Rows lie near named flat spaces through zero. A row that begins with a name and a colon came from that space; any other row is followed by the name of its block's space that it lies nearest.
j363_j878: [  5.6  19.0  14.8  -0.9  27.5 -18.1 -23.3 -19.4   4.6  11.4   9.9 -13.6
 -22.5  26.8 -38.8  11.3 -38.3   7.5 -56.7  -2.2  -4.9  -6.0   9.9  -7.4
   5.4  21.3   3.2  11.7  12.5  -6.6  -4.5  24.8  36.2 -27.3 -37.2]
j818_j921: [ 28.4 -22.4  14.8  23.4  11.8 -37.0  34.7   4.7 -36.1 -12.2 -30.4 -27.7
   3.2  13.7 -34.9  23.9  19.1 -31.9 -31.8 -12.0  -7.4 -43.9   3.5 -17.1
 -39.1 -44.9 -22.1  -0.5 -16.8   8.3 -63.2 -13.3  12.2  18.1   2.4]
[-50.3  14.8 -12.8 -30.9   0.1 -17.5 -16.0 -16.4 -12.9   0.1  11.4  27.0
 -44.3  11.1 -21.5  -5.4 -25.5  31.4 -43.3   9.8   0.9  30.4 -34.7  29.8
   1.9  28.5 -16.8 -21.0  19.4  -4.5  19.5  -2.3   3.5  -5.5  22.3]	j818_j921
j459_j232: [ 13.4  18.5   5.3   3.3  -5.8   6.2   9.2  13.0 -14.5 -39.3  16.0 -18.8
  28.0 -20.6 -27.5  -5.0 -19.2  19.7 -47.2 -12.9  21.1  17.2  -3.5  -2.7
  15.1  -7.2   9.2 -15.6  -3.4  -0.3  -8.8  -5.3  -7.6 -11.1  -3.7]
j266_j926: [ 16.6   6.4  17.3   2.0  17.0  -2.5 -61.7  -6.6 -24.1  -2.9 -29.2  24.3
  -8.6   8.8 -26.6  -6.4  -1.8  10.0  28.3   3.9   4.3  -2.4  21.8  -0.6
  -9.4  -4.3  33.9  13.1   6.9   8.3  45.9  17.3  -0.4 -24.6  -0.7]
[-25.6  -3.0  16.0   7.6  22.9   2.8  19.9  -5.0 -31.3 -35.9   9.2 -43.1
  23.4 -30.9 -12.7  16.3  -6.8  19.9 -11.8  -7.2   5.0   1.7 -37.1  21.6
  12.3  -1.3 -34.5  -1.8 -22.5   7.5   7.1 -32.3   3.1  48.1  -4.5]	j459_j232
j439_j887: [  0.1   9.6  -9.3   0.2  -5.9   2.2  -3.5 -10.8   1.2 -10.2  -6.2  -7.1
   3.1   3.8  -5.7  -6.8  -3.3  -0.3   5.0  -3.2  -3.1  -2.2   1.3   0.4
   3.7  -4.0   7.6  10.6   5.0  -1.1   1.5   5.2   6.9   0.4  -2.6]
j470_j789: [ 17.0   8.6   9.5 -18.8  39.4 -31.0  25.9  24.6  -9.1 -31.9 -27.6 -18.0
  13.2   4.4  13.9 -17.9  19.7 -19.6  34.1  -5.8  13.8 -18.2  -4.8 -19.2
   0.6  19.9  25.8   7.6  12.9 -16.3 -43.0  -8.1  -4.3   1.2  -9.9]
j150_j304: [  8.9   0.8 -19.5  -5.7  34.2 -36.7  19.0 -18.1  -0.7   0.0  40.0  43.3
   7.6  42.8  31.7 -14.8   8.0  14.3  18.0  30.5   3.3   7.4 -47.1  32.7
  -7.7 -14.6  32.1 -29.1  -5.6  19.4  -9.8 -54.6  -0.3  31.2 -18.7]
[ 12.4  14.6   3.9 -12.9  -5.8  -5.2  -9.2 -11.4  17.5  -8.0  -2.9  -4.1
   5.0  -0.4   5.6  23.0 -19.9 -18.4 -64.6   4.6  10.8 -20.3  -4.0   0.1
 -32.3  18.5 -30.5  20.8 -34.3 -16.9 -22.2  10.7  17.6 -10.0 -46.7]	j363_j878
j490_j158: [  9.0   6.4 -16.4  15.4  -2.3   5.1  -8.0  -5.9   3.7  17.2  -9.1 -32.5
  -7.5  -4.1  18.3  -4.1   0.6   3.5  -5.4 -15.0 -11.6  -1.7  17.5  14.6
  -3.7 -31.0 -14.8  18.5 -26.7 -16.9 -11.0  10.0 -15.9   6.8   8.6]
[ 19.6 -53.2  54.8 -20.4  11.3  -8.4  30.0  63.8 -23.7  58.9  18.2  34.0
 -19.1 -25.2  21.7  22.8  21.0   0.0 -16.1   7.8  11.5  10.2 -32.8  -8.2
 -24.7  18.9 -45.6 -52.6 -39.5  17.3 -23.3 -17.4 -29.2 -19.8   6.4]	j439_j887
[ 13.4  10.8   1.7 -10.8  11.9 -11.4   0.0  23.7   4.0 -47.0 -10.7 -13.8
  13.6  20.7  -9.2  -1.2   7.5 -26.6  21.4 -22.1  -9.3   6.1 -13.1  -1.4
  -2.0  10.1   3.6  16.3  31.4  -7.6 -44.7   3.5 -22.7 -19.9  12.7]	j470_j789
[ 67.4 -27.9  19.5  16.6  31.0  -0.7  -4.2  43.8  47.9  22.7  52.5 -46.3
  15.7  -3.9 -18.4  25.4   7.9   9.0   9.8 -37.2  17.4 -38.5  35.0 -42.9
  13.8 -41.7  -7.0  35.2  -3.2  -0.5  -3.8  -9.8 -10.5  12.1  -5.9]	j818_j921
j233_j368: [  8.3  38.6  29.1   2.6   9.8 -21.7 -14.0  17.8 -18.8 -70.7 -54.7 -11.4
 -43.3   5.8  21.4  29.9  10.9  10.4  15.1 -29.4 -10.0   1.1  16.4 -53.7
  32.3  36.8  -4.1   6.8   8.8  -0.1 -47.6 -48.6  -3.7   5.7 -32.6]
[ 18.5  -5.0  -0.3  16.3  14.3  -9.7   8.7  13.2   0.3   2.1  -6.6 -11.8
   8.4  21.9  -0.9   4.6  11.9 -22.3  -7.4   3.1 -11.0 -31.2   0.4  -8.1
 -16.9 -24.9  -7.3  -8.0 -12.2  15.3 -21.1  -5.6  -2.6  17.0  14.9]	j818_j921
